Below is a small trained network, with its code and all its weights. Each question gives an input and a class and asks what happens when units are switched off, that is, made to give their printed mean instead of their output.

import numpy as np


def w(rows, s, z=0):
    codes = np.array(rows[::2]) - 128.0
    scale = np.full(codes.shape[1], s)
    scale[-1] = z or s
    return codes * scale


def norm(h):
    return h / np.sqrt((h * h).mean(-1, keepdims=True) + 1e-5)


def f(y):
    return y / 2 * (1 + np.tanh(0.7978845608 * (y + 0.044715 * y**3)))


def log_softmax(a):
    a = a - a.max(-1, keepdims=True)
    return a - np.log(np.exp(a).sum(-1, keepdims=True))


def net(x, mask):
    res = np.array(x, float).reshape(1, 6) / 4 @ E
    u = 0
    for l in range(4):
        y = f(norm(res) @ A[l][:, :-1].T + A[l][:, -1])
        res = res + np.where(mask[u : u + 9], y, B[l][:, -1]) @ B[l][:, :-1]
        u += 9
    return log_softmax(norm(res)[-1] @ U[:, :-1].T + U[:, -1])


A, B = {}, {}
E = w([
[68,140,139,96,147,97,163,108,115,176,2],'x0',
[97,124,46,151,211,90,159,150,100,163,90],'x1',
[173,114,181,88,173,134,88,191,130,85,121],'x2',
[135,146,125,128,118,143,200,171,198,160,180],'x3',
[162,39,117,176,101,98,124,116,96,125,120],'x4',
[159,128,128,60,127,136,116,175,121,190,140],'x5',
],0.0098)
A[0] = w([
[99,137,62,97,146,152,143,103,70,217,117,54],'L0N0',
[167,147,2,133,151,134,115,110,130,119,163,41],'L0N1',
[157,116,50,146,202,102,173,200,81,191,92,3],'L0N2',
[172,84,167,103,135,123,35,141,71,61,107,58],'L0N3',
[179,76,184,120,142,91,144,146,154,119,82,15],'L0N4',
[67,126,32,227,115,99,156,94,124,98,153,37],'L0N5',
[205,111,130,94,200,145,112,159,131,110,151,13],'L0N6',
[138,168,137,122,183,81,114,214,111,141,166,25],'L0N7',
[107,246,91,94,172,183,214,187,158,155,184,78],'L0N8',
],0.0069,0.0055)
B[0] = w([
[118,110,169,143,52,89,173,75,215,101,116,175],'L0N0',
[49,89,201,107,152,93,195,109,146,178,76,150],'L0N1',
[165,141,144,108,3,114,37,136,228,115,172,199],'L0N2',
[83,8,119,31,145,193,191,119,104,148,93,245],'L0N3',
[126,63,145,114,184,87,162,121,183,124,45,129],'L0N4',
[180,136,83,203,218,174,226,133,107,196,148,214],'L0N5',
[113,96,18,152,141,167,108,140,114,81,112,155],'L0N6',
[157,134,51,118,148,166,140,210,169,143,154,137],'L0N7',
[25,38,141,73,113,199,139,128,100,118,186,254],'L0N8',
],0.0064,0.0039)
A[1] = w([
[192,193,172,113,82,168,107,91,120,78,194,47],'L1N0',
[157,85,170,153,106,145,52,84,85,57,154,157],'L1N1',
[130,131,116,124,113,106,65,153,82,118,126,32],'L1N2',
[74,216,165,116,147,107,59,76,139,96,77,79],'L1N3',
[145,145,132,47,116,88,137,147,101,254,109,64],'L1N4',
[145,224,162,60,146,150,160,186,175,136,154,40],'L1N5',
[130,106,151,67,129,105,121,160,99,208,131,61],'L1N6',
[143,127,143,126,89,75,142,106,171,118,82,48],'L1N7',
[178,84,133,194,208,118,120,166,88,69,175,3],'L1N8',
],0.0079,0.0038)
B[1] = w([
[89,155,182,187,73,163,86,154,242,130,150,198],'L1N0',
[63,98,156,69,47,153,73,88,148,178,145,254],'L1N1',
[118,156,75,109,122,107,143,117,153,177,138,116],'L1N2',
[120,192,93,93,167,78,166,164,49,129,64,173],'L1N3',
[112,158,131,86,92,98,38,45,129,111,139,185],'L1N4',
[53,95,108,163,100,186,107,104,102,128,155,192],'L1N5',
[127,127,98,124,127,122,95,94,179,64,110,171],'L1N6',
[167,81,129,122,133,111,142,163,97,100,128,136],'L1N7',
[118,91,117,103,100,148,84,29,1,144,106,185],'L1N8',
],0.0079,0.0048)
A[2] = w([
[81,148,130,69,133,147,136,85,160,126,145,21],'L2N0',
[108,155,136,131,155,101,137,78,77,117,103,4],'L2N1',
[173,124,214,120,132,116,147,176,128,59,104,60],'L2N2',
[156,91,164,136,163,122,146,131,151,191,122,139],'L2N3',
[174,157,107,206,184,67,106,154,107,134,86,95],'L2N4',
[159,101,77,86,223,142,179,222,152,94,186,55],'L2N5',
[133,168,104,192,132,144,141,90,142,105,128,67],'L2N6',
[159,178,143,95,115,128,111,200,87,116,132,67],'L2N7',
[95,136,81,254,114,152,236,51,113,155,156,92],'L2N8',
],0.0079,0.0036)
B[2] = w([
[96,98,135,133,42,107,127,106,129,140,93,167],'L2N0',
[171,134,104,156,166,134,130,187,87,153,225,143],'L2N1',
[146,103,196,107,157,145,169,74,154,125,107,132],'L2N2',
[152,139,154,123,137,164,146,134,79,60,120,139],'L2N3',
[116,91,132,138,2,73,159,153,95,80,131,150],'L2N4',
[100,137,127,165,202,206,83,163,117,150,122,164],'L2N5',
[160,110,151,118,174,81,53,159,127,137,74,133],'L2N6',
[94,89,125,148,208,155,55,150,123,192,141,121],'L2N7',
[185,164,187,131,189,103,16,81,159,180,70,253],'L2N8',
],0.0079,0.0057)
A[3] = w([
[158,191,154,109,198,133,151,145,176,145,159,20],'L3N0',
[153,145,124,230,163,130,161,66,76,154,136,103],'L3N1',
[70,161,87,145,147,78,228,158,113,103,83,123],'L3N2',
[137,163,124,119,156,82,144,89,84,123,80,114],'L3N3',
[64,178,140,125,99,148,120,70,128,95,58,103],'L3N4',
[99,205,182,121,189,151,129,119,180,174,123,63],'L3N5',
[99,124,64,153,93,86,215,89,192,181,130,4],'L3N6',
[190,177,142,151,149,79,70,120,159,122,93,63],'L3N7',
[208,133,89,61,129,119,102,254,121,100,135,81],'L3N8',
],0.0092,0.0035)
B[3] = w([
[105,93,99,81,134,146,98,158,96,133,139,124],'L3N0',
[173,124,59,183,174,107,83,131,162,122,129,214],'L3N1',
[118,171,149,104,118,116,168,177,96,135,148,169],'L3N2',
[96,162,151,136,111,116,149,158,177,151,244,208],'L3N3',
[179,139,74,89,128,90,145,95,95,130,134,253],'L3N4',
[105,69,105,89,102,149,68,114,57,86,99,191],'L3N5',
[133,58,121,116,110,121,50,101,108,59,94,160],'L3N6',
[141,163,114,157,95,80,124,142,172,125,152,188],'L3N7',
[119,104,84,195,179,134,108,83,73,162,137,169],'L3N8',
],0.011,0.0046)
U = w([
[138,82,60,198,241,220,107,149,62,143,149,78],'0',
[82,161,181,178,62,226,134,189,250,118,241,126],'1',
[221,185,80,218,149,11,87,85,187,158,105,142],'2',
[206,88,218,126,171,117,235,150,162,44,56,7],'3',
[94,229,102,102,151,49,252,190,47,135,101,53],'4',
[102,85,114,36,48,115,91,46,90,105,111,253],'5',
],0.011,0.0031)

Each question gives the input, the list of numbers given to net, and the class t.
The units are the neurons (one row each of A and B). Each row of codes is followed by its name. A weight is (code - 128) times the scale printed after its matrix; where a second scale follows, it is the last column's (A, B and U).
mask holds one flag per neuron, layer by layer. A switched-off neuron (its flag False) gives its mean, the last column of its row in B, instead of its output. The means were averaged over made-up inputs and are rounded, as every weight is.
A unit's drop is (log p(t) with every unit on - log p(t) with that unit switched off) / (log p(t) with every unit on - log p(t) with every unit switched off).
The circuit of an input: a set's keep is (log p(t) with only the set's units on - log p(t) with every unit switched off) / (log p(t) with every unit on - log p(t) with every unit switched off). Starting from the 12 units with the biggest drops (on a tie, the unit counted first), units are removed one at a time, each time the one whose removal leaves the highest keep (on an exact tie, the one counted first), for as long as the keep stays at least 0.8.
units of the circuit, in order: the units of the circuit, biggest drop first
unit that matters most: the unit with the biggest drop
top k neurons: the k neurons with the biggest drops, biggest first
k most important neurons of layer l: the k neurons of layer l with the biggest drops, biggest first
drop when u is switched off: that unit's drop, to one decimal
input [7,-5,1,5,4,-8], class 2: units of the circuit, in order	(L2N8; L1N1)
input [-1,4,-8,-2,-8,-4], class 2: unit that matters most	L2N8
input [6,-2,4,4,7,5], class 2: top 2 neurons	(L1N4; L0N8)
input [3,5,1,-4,-3,-7], class 4: units of the circuit, in order	(L1N3; L3N2)
input [7,-7,5,-3,1,-5], class 3: 2 most important neurons of layer 2	(L2N2; L2N8)
input [-7,-2,-8,-6,-1,2], class 1: top 4 neurons	(L1N1; L1N0; L1N3; L0N3)
input [-7,1,-1,-4,-5,4], class 1: top 2 neurons	(L0N5; L2N8)
input [7,7,-4,8,-6,-8], class 5: top 2 neurons	(L3N5; L0N8)
input [5,-5,6,3,0,-7], class 3: top 2 neurons	(L2N2; L0N4)
input [1,-7,-6,6,-2,-4], class 5: 2 most important neurons of layer 3	(L3N5; L3N3)
input [-8,-3,7,1,6,4], class 5: top 3 neurons	(L1N1; L1N8; L0N3)
input [7,0,1,-4,-4,6], class 4: 2 most important neurons of layer 1	(L1N3; L1N1)
input [4,-7,1,-7,-7,-5], class 4: 2 most important neurons of layer 1	(L1N3; L1N4)
input [7,4,5,8,1,5], class 5: units of the circuit, in order	(L1N4)
input [6,-2,8,2,7,8], class 3: top 2 neurons	(L0N4; L1N1)
input [8,-7,0,3,4,-1], class 3: top 2 neurons	(L1N7; L2N2)
input [-5,-3,8,1,3,-8], class 5: 2 most important neurons of layer 1	(L1N8; L1N1)
input [8,7,-8,1,1,2], class 2: top 2 neurons	(L2N8; L1N1)
input [3,5,-3,5,6,1], class 2: top 2 neurons	(L2N8; L0N5)
input [-8,-8,-6,-6,1,7], class 1: units of the circuit, in order	(L1N0)
input [-1,2,-4,-8,-6,3], class 4: drop when L3N3 is switched off	0.0
